Below are the code and all the weights of a small trained network. Each question names an input and a class and asks about switching units off, where a switched-off unit gives its printed mean instead of its output.

import numpy as np


def w(rows, s, z=0):
    codes = np.array(rows[::2]) - 128.0
    scale = np.full(codes.shape[1], s)
    scale[-1] = z or s
    return codes * scale


def norm(h):
    return h / np.sqrt((h * h).mean(-1, keepdims=True) + 1e-5)


def f(y):
    return np.maximum(y, 0)


def log_softmax(a):
    a = a - a.max(-1, keepdims=True)
    return a - np.log(np.exp(a).sum(-1, keepdims=True))


def net(x, mask):
    res = np.array(x, float).reshape(1, 2) / 4 @ E
    u = 0
    for l in range(2):
        y = f(norm(res) @ A[l][:, :-1].T + A[l][:, -1])
        res = res + np.where(mask[u : u + 6], y, B[l][:, -1]) @ B[l][:, :-1]
        u += 6
    return log_softmax(norm(res)[-1] @ U[:, :-1].T + U[:, -1])


A, B = {}, {}
E = w([
[60,61,218,180,70,79,173],'x0',
[159,157,106,254,183,48,157],'x1',
],0.0066)
A[0] = w([
[129,141,143,190,171,103,191,49],'0.n1',
[143,152,98,103,120,224,37,1],'0.n2',
[196,139,76,155,196,78,141,222],'0.n3',
[159,144,79,85,124,225,56,25],'0.n4',
[198,128,64,9,120,221,85,41],'0.n5',
[142,135,45,151,161,178,140,17],'0.n6',
],0.011,0.004)
B[0] = w([
[148,160,183,137,185,137,80,195],'0.n1',
[184,126,52,49,91,200,141,195],'0.n2',
[177,197,42,163,173,64,76,242],'0.n3',
[213,107,237,45,70,180,85,211],'0.n4',
[195,165,195,12,62,134,54,253],'0.n5',
[20,131,108,109,130,132,110,169],'0.n6',
],0.011)
A[1] = w([
[117,134,185,172,177,129,119,70],'1.n1',
[143,139,133,101,113,99,71,129],'1.n2',
[60,87,125,94,86,177,193,3],'1.n3',
[174,134,101,97,148,249,149,94],'1.n4',
[92,111,135,70,107,145,165,151],'1.n5',
[72,54,128,89,104,200,198,18],'1.n6',
],0.013,0.0065)
B[1] = w([
[74,72,178,88,103,153,212,195],'1.n1',
[100,137,147,183,130,159,230,254],'1.n2',
[149,117,6,193,120,167,212,165],'1.n3',
[160,160,207,44,45,143,76,205],'1.n4',
[189,118,34,148,104,80,114,214],'1.n5',
[141,48,54,208,132,187,178,170],'1.n6',
],0.012,0.0072)
U = w([
[111,166,196,229,200,64,172,210],'0',
[202,244,42,188,207,50,29,173],'1',
[32,44,244,127,65,135,202,148],'2',
[231,189,108,7,34,190,47,255],'3',
[41,81,125,113,142,190,33,1],'4',
[77,97,154,129,149,198,34,1],'5',
[173,27,22,200,43,175,205,171],'6',
],0.011,0.0069)

Each question gives the input, the list of numbers given to net, and the class t.
The units are the neurons (one row each of A and B). Each row of codes is followed by its name. A weight is (code - 128) times the scale printed after its matrix; where a second scale follows, it is the last column's (A, B and U).
mask holds one flag per neuron, layer by layer. A switched-off neuron (its flag False) gives its mean, the last column of its row in B, instead of its output. The means were averaged over made-up inputs and are rounded, as every weight is.
A unit's drop is (log p(t) with every unit on - log p(t) with that unit switched off) / (log p(t) with every unit on - log p(t) with every unit switched off).
The circuit of an input: a set's keep is (log p(t) with only the set's units on - log p(t) with every unit switched off) / (log p(t) with every unit on - log p(t) with every unit switched off). Starting from all 12 units, units are removed one at a time, each time the one whose removal leaves the highest keep (on an exact tie, the one counted first), for as long as the keep stays at least 0.8.
units of the circuit, in order: the units of the circuit, biggest drop first
unit that matters most: the unit with the biggest drop
top k neurons: the k neurons with the biggest drops, biggest first
top k neurons in layer l: the k neurons of layer l with the biggest drops, biggest first
drop when u is switched off: that unit's drop, to one decimal
input [-1,2], class 1: unit that matters most -> 0.n3
input [8,1], class 2: top 2 neurons -> [0.n2, 0.n3]
input [2,1], class 2: top 4 neurons -> [0.n3, 1.n1, 0.n2, 0.n5]
input [4,-4], class 6: top 2 neurons in layer 0 -> [0.n5, 0.n3]
input [3,5], class 0: units of the circuit, in order -> [0.n2, 0.n5]
input [5,-2], class 6: top 3 neurons -> [0.n3, 0.n5, 0.n1]
input [3,6], class 0: top 2 neurons in layer 1 -> [1.n1, 1.n5]
input [0,0], class 0: top 3 neurons -> [0.n2, 0.n4, 0.n5]
input [6,3], class 2: top 2 neurons -> [0.n3, 1.n1]
input [3,-1], class 6: top 2 neurons -> [0.n1, 0.n3]
input [4,-2], class 6: top 3 neurons -> [0.n1, 0.n3, 0.n5]
input [7,4], class 2: top 2 neurons -> [1.n1, 0.n3]
input [6,-3], class 6: top 2 neurons -> [0.n3, 0.n5]
input [7,5], class 2: unit that matters most -> 1.n1
input [5,0], class 2: top 2 neurons -> [0.n2, 0.n3]
input [7,1], class 2: top 2 neurons in layer 0 -> [0.n2, 0.n3]
input [3,-4], class 6: top 2 neurons in layer 0 -> [0.n5, 0.n3]
input [7,3], class 2: top 2 neurons -> [0.n3, 1.n1]
input [2,8], class 1: top 2 neurons in layer 0 -> [0.n3, 0.n4]
input [-8,6], class 1: units of the circuit, in order -> [0.n3]
input [-1,8], class 1: drop when 0.n3 is switched off -> 0.3
input [-8,5], class 1: drop when 0.n3 is switched off -> 1.5
input [8,0], class 2: drop when 0.n4 is switched off -> 0.0
input [8,-5], class 6: drop when 0.n3 is switched off -> 0.4
